Here is a tiny trained network, its code and every weight. The questions are about switching its units off for an input and a class, where a switched-off unit gives its printed mean instead of its output.

import numpy as np


def w(rows, s, z=0):
    codes = np.array(rows[::2]) - 128.0
    scale = np.full(codes.shape[1], s)
    scale[-1] = z or s
    return codes * scale


def norm(h):
    return h / np.sqrt((h * h).mean(-1, keepdims=True) + 1e-5)


def f(y):
    return y / 2 * (1 + np.tanh(0.7978845608 * (y + 0.044715 * y**3)))


def log_softmax(a):
    a = a - a.max(-1, keepdims=True)
    return a - np.log(np.exp(a).sum(-1, keepdims=True))


def net(x, mask):
    res = np.array(x, float).reshape(1, 4) / 4 @ E
    u = 0
    for l in range(3):
        y = f(norm(res) @ A[l][:, :-1].T + A[l][:, -1])
        res = res + np.where(mask[u : u + 13], y, B[l][:, -1]) @ B[l][:, :-1]
        u += 13
    return log_softmax(norm(res)[-1] @ U[:, :-1].T + U[:, -1])


A, B = {}, {}
E = w([
[87,61,174,2],'x0',
[127,129,133,130],'x1',
[128,128,126,127],'x2',
[27,119,120,206],'x3',
],0.0081)
A[0] = w([
[224,140,120,176,90],'L0N0',
[98,66,36,106,209],'L0N1',
[23,85,111,220,159],'L0N2',
[202,210,53,254,121],'L0N3',
[117,126,86,251,28],'L0N4',
[147,216,133,87,118],'L0N5',
[179,116,112,253,254],'L0N6',
[161,125,118,149,38],'L0N7',
[201,186,54,160,102],'L0N8',
[141,70,206,170,132],'L0N9',
[28,52,114,129,16],'L0N10',
[141,80,88,230,113],'L0N11',
[84,238,181,130,114],'L0N12',
],0.0082,0.0039)
B[0] = w([
[66,95,200,254,168],'L0N0',
[160,121,205,123,166],'L0N1',
[20,157,87,30,235],'L0N2',
[124,54,160,87,254],'L0N3',
[106,98,65,43,187],'L0N4',
[135,105,167,96,143],'L0N5',
[174,64,107,151,239],'L0N6',
[107,128,100,178,116],'L0N7',
[123,108,206,244,183],'L0N8',
[175,118,141,123,132],'L0N9',
[69,152,177,168,166],'L0N10',
[175,128,67,113,174],'L0N11',
[155,38,183,146,131],'L0N12',
],0.0079,0.0068)
A[1] = w([
[249,142,142,186,79],'L1N0',
[102,163,155,92,157],'L1N1',
[101,125,13,111,67],'L1N2',
[17,75,75,151,251],'L1N3',
[174,146,165,93,116],'L1N4',
[53,41,104,79,25],'L1N5',
[75,82,104,186,150],'L1N6',
[94,126,37,51,91],'L1N7',
[93,219,124,92,205],'L1N8',
[104,80,79,103,67],'L1N9',
[147,157,97,14,23],'L1N10',
[93,161,171,148,254],'L1N11',
[105,179,39,108,143],'L1N12',
],0.012,0.003)
B[1] = w([
[25,33,147,216,176],'L1N0',
[104,142,140,95,165],'L1N1',
[253,147,98,181,161],'L1N2',
[81,245,138,84,254],'L1N3',
[174,149,118,71,161],'L1N4',
[117,172,96,220,225],'L1N5',
[154,215,144,47,183],'L1N6',
[192,78,122,237,197],'L1N7',
[142,75,249,22,165],'L1N8',
[185,138,186,162,163],'L1N9',
[176,144,93,84,190],'L1N10',
[74,33,79,59,159],'L1N11',
[175,65,182,204,145],'L1N12',
],0.0072,0.0089)
A[2] = w([
[197,142,91,186,131],'L2N0',
[163,129,57,194,70],'L2N1',
[134,63,100,128,87],'L2N2',
[184,190,64,177,157],'L2N3',
[143,84,154,125,73],'L2N4',
[107,67,192,114,105],'L2N5',
[159,31,129,84,142],'L2N6',
[61,134,113,91,25],'L2N7',
[127,87,182,124,175],'L2N8',
[179,227,60,205,113],'L2N9',
[91,151,104,182,252],'L2N10',
[158,41,171,177,5],'L2N11',
[176,8,146,152,42],'L2N12',
],0.013,0.0032)
B[2] = w([
[61,204,125,120,205],'L2N0',
[126,207,51,80,201],'L2N1',
[192,142,248,133,147],'L2N2',
[66,151,28,164,219],'L2N3',
[135,65,98,156,149],'L2N4',
[173,214,78,229,209],'L2N5',
[204,37,147,127,234],'L2N6',
[92,136,194,126,165],'L2N7',
[93,180,56,200,198],'L2N8',
[186,156,2,215,253],'L2N9',
[220,84,93,57,226],'L2N10',
[95,70,171,228,215],'L2N11',
[64,99,231,169,231],'L2N12',
],0.008,0.0057)
U = w([
[154,65,177,248,189],'0',
[218,82,166,70,196],'1',
[139,198,15,198,86],'2',
[34,200,166,73,7],'3',
],0.014,0.002)

Each question gives the input, the list of numbers given to net, and the class t.
The units are the neurons (one row each of A and B). Each row of codes is followed by its name. A weight is (code - 128) times the scale printed after its matrix; where a second scale follows, it is the last column's (A, B and U).
mask holds one flag per neuron, layer by layer. A switched-off neuron (its flag False) gives its mean, the last column of its row in B, instead of its output. The means were averaged over made-up inputs and are rounded, as every weight is.
A unit's drop is (log p(t) with every unit on - log p(t) with that unit switched off) / (log p(t) with every unit on - log p(t) with every unit switched off).
most important unit: the unit with the biggest drop
top k neurons: the k neurons with the biggest drops, biggest first
k most important neurons of layer l: the k neurons of layer l with the biggest drops, biggest first
drop of u: that unit's drop, to one decimal
input [3,6,-8,-1], class 1: most important unit => L1N3
input [-4,5,8,0], class 0: top 3 neurons => [L0N6; L0N3; L0N8]
input [1,-1,-2,8], class 3: top 2 neurons => [L0N10; L1N8]
input [1,1,4,8], class 3: 2 most important neurons of layer 0 => [L0N10; L0N2]
input [5,1,-8,0], class 1: 3 most important neurons of layer 0 => [L0N0; L0N8; L0N2]
input [6,7,-7,0], class 1: top 2 neurons => [L0N0; L0N8]
input [1,8,3,0], class 1: top 2 neurons => [L0N6; L0N8]
input [0,-3,0,-6], class 0: top 4 neurons => [L0N2; L1N3; L1N0; L0N4]
input [0,3,4,-5], class 0: top 2 neurons => [L0N2; L1N3]
input [4,-6,-6,1], class 3: top 2 neurons => [L1N7; L2N9]
input [6,4,-7,0], class 1: 3 most important neurons of layer 0 => [L0N0; L0N8; L0N2]
input [1,3,3,8], class 3: top 3 neurons => [L0N10; L1N8; L0N2]
input [1,1,-5,-1], class 1: drop of L0N6 => 0.2
input [1,1,-2,2], class 3: drop of L0N12 => 0.0
input [3,-2,-3,-2], class 1: drop of L1N3 => 0.1
